Below is a small trained network, with its code and all its weights. Each question gives an input and a class and asks what happens when units are switched off, that is, made to give their printed mean instead of their output.

import numpy as np


def w(rows, s, z=0):
    codes = np.array(rows[::2]) - 128.0
    scale = np.full(codes.shape[1], s)
    scale[-1] = z or s
    return codes * scale


def norm(h):
    return h / np.sqrt((h * h).mean(-1, keepdims=True) + 1e-5)


def f(y):
    return np.maximum(y, 0)


def log_softmax(a):
    a = a - a.max(-1, keepdims=True)
    return a - np.log(np.exp(a).sum(-1, keepdims=True))


def net(x, mask):
    res = np.array(x, float).reshape(1, 4) / 4 @ E
    u = 0
    for l in range(2):
        y = f(norm(res) @ A[l][:, :-1].T + A[l][:, -1])
        res = res + np.where(mask[u : u + 8], y, B[l][:, -1]) @ B[l][:, :-1]
        u += 8
    return log_softmax(norm(res)[-1] @ U[:, :-1].T + U[:, -1])


A, B = {}, {}
E = w([
[77,113,86,116,156,104,27,99],'x0',
[162,67,70,102,213,45,115,144],'x1',
[92,115,110,117,72,64,174,119],'x2',
[89,198,126,160,142,172,156,8],'x3',
],0.016)
A[0] = w([
[157,111,118,136,167,106,142,173,62],'0.n0',
[190,91,118,120,215,80,150,207,41],'0.n1',
[123,127,118,135,171,131,64,104,109],'0.n2',
[116,137,122,125,195,158,31,82,46],'0.n3',
[130,156,133,129,146,156,197,44,49],'0.n4',
[130,145,121,129,129,131,144,112,52],'0.n5',
[120,133,145,128,56,159,119,184,1],'0.n6',
[107,91,87,121,155,1,109,108,25],'0.n7',
],0.039,0.0078)
B[0] = w([
[166,88,155,99,150,120,137,120,186],'0.n0',
[207,28,161,78,154,99,140,110,254],'0.n1',
[146,182,111,145,126,142,94,135,195],'0.n2',
[194,186,112,145,145,172,63,115,229],'0.n3',
[114,94,110,153,144,143,165,72,222],'0.n4',
[126,121,125,134,129,122,146,124,143],'0.n5',
[138,140,155,130,63,118,116,165,186],'0.n6',
[3,145,85,121,133,83,131,172,236],'0.n7',
],0.054,0.028)
A[1] = w([
[126,180,207,76,177,172,195,126,2],'1.n0',
[134,133,166,184,141,187,252,91,91],'1.n1',
[84,101,183,77,175,162,134,109,65],'1.n2',
[143,134,183,134,51,148,158,141,82],'1.n3',
[87,141,157,169,132,191,226,32,83],'1.n4',
[135,112,159,165,86,167,148,153,110],'1.n5',
[84,135,149,150,119,176,196,30,66],'1.n6',
[141,185,247,127,46,160,205,190,25],'1.n7',
],0.025,0.0071)
B[1] = w([
[153,210,244,94,176,195,200,96,128],'1.n0',
[120,127,45,183,113,110,209,49,222],'1.n1',
[191,212,78,99,68,97,99,56,165],'1.n2',
[81,161,233,137,50,157,143,147,180],'1.n3',
[136,35,65,218,111,171,231,145,253],'1.n4',
[83,137,130,91,45,108,102,63,164],'1.n5',
[74,43,181,220,166,180,173,93,231],'1.n6',
[109,224,232,118,2,149,182,206,198],'1.n7',
],0.02,0.017)
U = w([
[143,92,105,214,123,185,207,42,221],'0',
[237,254,100,164,167,214,26,89,163],'1',
[250,2,194,21,179,74,148,117,155],'2',
[5,149,84,83,161,55,123,181,3],'3',
[165,178,216,124,6,147,131,158,131],'4',
],0.017,0.0017)

Each question gives the input, the list of numbers given to net, and the class t.
The units are the neurons (one row each of A and B). Each row of codes is followed by its name. A weight is (code - 128) times the scale printed after its matrix; where a second scale follows, it is the last column's (A, B and U).
mask holds one flag per neuron, layer by layer. A switched-off neuron (its flag False) gives its mean, the last column of its row in B, instead of its output. The means were averaged over made-up inputs and are rounded, as every weight is.
A unit's drop is (log p(t) with every unit on - log p(t) with that unit switched off) / (log p(t) with every unit on - log p(t) with every unit switched off).
The circuit of an input: a set's keep is (log p(t) with only the set's units on - log p(t) with every unit switched off) / (log p(t) with every unit on - log p(t) with every unit switched off). Starting from the 12 units with the biggest drops (on a tie, the unit counted first), units are removed one at a time, each time the one whose removal leaves the highest keep (on an exact tie, the one counted first), for as long as the keep stays at least 0.8.
circuit, biggest first: the units of the circuit, biggest drop first
k most important neurons: the k neurons with the biggest drops, biggest first
top k neurons in layer l: the k neurons of layer l with the biggest drops, biggest first
drop when u is switched off: that unit's drop, to one decimal
input [2,6,-4,3], class 1: circuit, biggest first	0.n3
input [7,7,-6,-2], class 1: top 2 neurons in layer 0	0.n3, 0.n2
input [5,-4,4,-4], class 4: top 2 neurons in layer 0	0.n6, 0.n4
input [-4,-1,-1,0], class 0: 2 most important neurons	0.n4, 0.n1
input [-6,-6,7,0], class 4: 2 most important neurons	0.n6, 1.n7
input [8,6,2,8], class 1: 2 most important neurons	0.n3, 0.n2
input [-6,0,5,0], class 0: 2 most important neurons	0.n1, 0.n7
input [-6,1,-8,2], class 0: 2 most important neurons	0.n1, 0.n4
input [-1,3,-7,5], class 1: drop when 0.n3 is switched off	0.3
input [6,3,8,-8], class 3: drop when 1.n5 is switched off	0.0
input [-4,-4,-4,-6], class 4: drop when 0.n6 is switched off	0.9
